Here is a tiny trained network, its code and every weight. The questions are about switching its units off for an input and a class, where a switched-off unit gives its printed mean instead of its output.

import numpy as np


def w(rows, s, z=0):
    codes = np.array(rows[::2]) - 128.0
    scale = np.full(codes.shape[1], s)
    scale[-1] = z or s
    return codes * scale


def f(y):
    return np.maximum(y, 0)


def log_softmax(a):
    a = a - a.max(-1, keepdims=True)
    return a - np.log(np.exp(a).sum(-1, keepdims=True))


def net(x, mask):
    res = np.array(x, float).reshape(1, 5) / 4 @ E
    y = f(res @ A[0][:, :-1].T + A[0][:, -1])
    res = res + np.where(mask, y, B[0][:, -1]) @ B[0][:, :-1]
    return log_softmax(res[-1] @ U[:, :-1].T + U[:, -1])


A, B = {}, {}
E = w([
[169,72,149,145],'x0',
[81,131,49,179],'x1',
[255,189,27,192],'x2',
[195,239,43,87],'x3',
[108,159,123,91],'x4',
],0.0093)
A[0] = w([
[143,126,117,195,251],'N1',
[124,126,177,93,81],'N2',
[26,144,111,187,177],'N3',
[98,110,42,148,97],'N4',
[180,91,148,226,198],'N5',
[161,103,174,124,207],'N6',
[139,2,173,184,212],'N7',
[123,94,218,47,134],'N8',
[98,119,186,111,189],'N9',
[171,112,157,78,33],'N10',
[67,137,135,160,41],'N11',
[136,99,163,112,2],'N12',
[187,174,131,57,127],'N13',
],0.013,0.0082)
B[0] = w([
[37,78,109,108,208],'N1',
[49,144,182,48,155],'N2',
[130,174,27,2,190],'N3',
[89,197,117,48,168],'N4',
[71,49,105,196,210],'N5',
[119,130,52,206,185],'N6',
[78,50,80,204,247],'N7',
[58,27,212,105,211],'N8',
[86,33,154,145,194],'N9',
[75,179,157,82,139],'N10',
[46,220,85,57,142],'N11',
[33,100,82,165,138],'N12',
[184,166,85,190,188],'N13',
],0.0094,0.016)
U = w([
[155,200,230,175,3],'0',
[118,126,110,158,3],'1',
[212,240,70,177,226],'2',
[131,45,136,150,255],'3',
[88,198,141,65,51],'4',
[122,161,27,29,145],'5',
[107,131,98,138,1],'6',
[55,124,254,51,113],'7',
],0.0092,0.0086)

Each question gives the input, the list of numbers given to net, and the class t.
The units are the neurons (one row each of A and B). Each row of codes is followed by its name. A weight is (code - 128) times the scale printed after its matrix; where a second scale follows, it is the last column's (A, B and U).
mask holds one flag per neuron, in row order. A switched-off neuron (its flag False) gives its mean, the last column of its row in B, instead of its output. The means were averaged over made-up inputs and are rounded, as every weight is.
A unit's drop is (log p(t) with every unit on - log p(t) with that unit switched off) / (log p(t) with every unit on - log p(t) with every unit switched off).
The circuit of an input: a set's keep is (log p(t) with only the set's units on - log p(t) with every unit switched off) / (log p(t) with every unit on - log p(t) with every unit switched off). Starting from the 12 units with the biggest drops (on a tie, the unit counted first), units are removed one at a time, each time the one whose removal leaves the highest keep (on an exact tie, the one counted first), for as long as the keep stays at least 0.8.
units of the circuit, in order: the units of the circuit, biggest drop first
unit that matters most: the unit with the biggest drop
k most important neurons: the k neurons with the biggest drops, biggest first
drop of u: that unit's drop, to one decimal
input [1,4,4,8,-1], class 2: units of the circuit, in order : (N13, N8)
input [-1,6,0,-7,6], class 5: unit that matters most : N3
input [-4,-5,-3,4,5], class 7: units of the circuit, in order : (N7, N8)
input [5,6,6,2,0], class 5: 2 most important neurons : (N4, N7)
input [8,-5,5,3,1], class 2: units of the circuit, in order : (N8, N13)
input [4,4,-4,4,1], class 5: units of the circuit, in order : (N8, N7)
input [6,6,4,-2,6], class 5: units of the circuit, in order : (N8, N4)
input [6,8,7,4,0], class 5: 3 most important neurons : (N4, N1, N7)
input [0,-4,-5,1,-5], class 7: 4 most important neurons : (N8, N2, N5, N13)
input [2,-1,5,2,-4], class 2: 3 most important neurons : (N8, N7, N9)
input [1,0,7,2,-3], class 2: 4 most important neurons : (N8, N7, N9, N13)
input [-4,4,-7,-3,-5], class 7: 2 most important neurons : (N8, N11)
input [-4,0,2,3,-2], class 2: drop of N8 : 0.2
input [0,8,8,0,0], class 5: units of the circuit, in order : (N4)
input [-5,-1,8,2,-7], class 2: drop of N1 : -0.1
input [-4,0,3,1,3], class 2: drop of N9 : 0.1
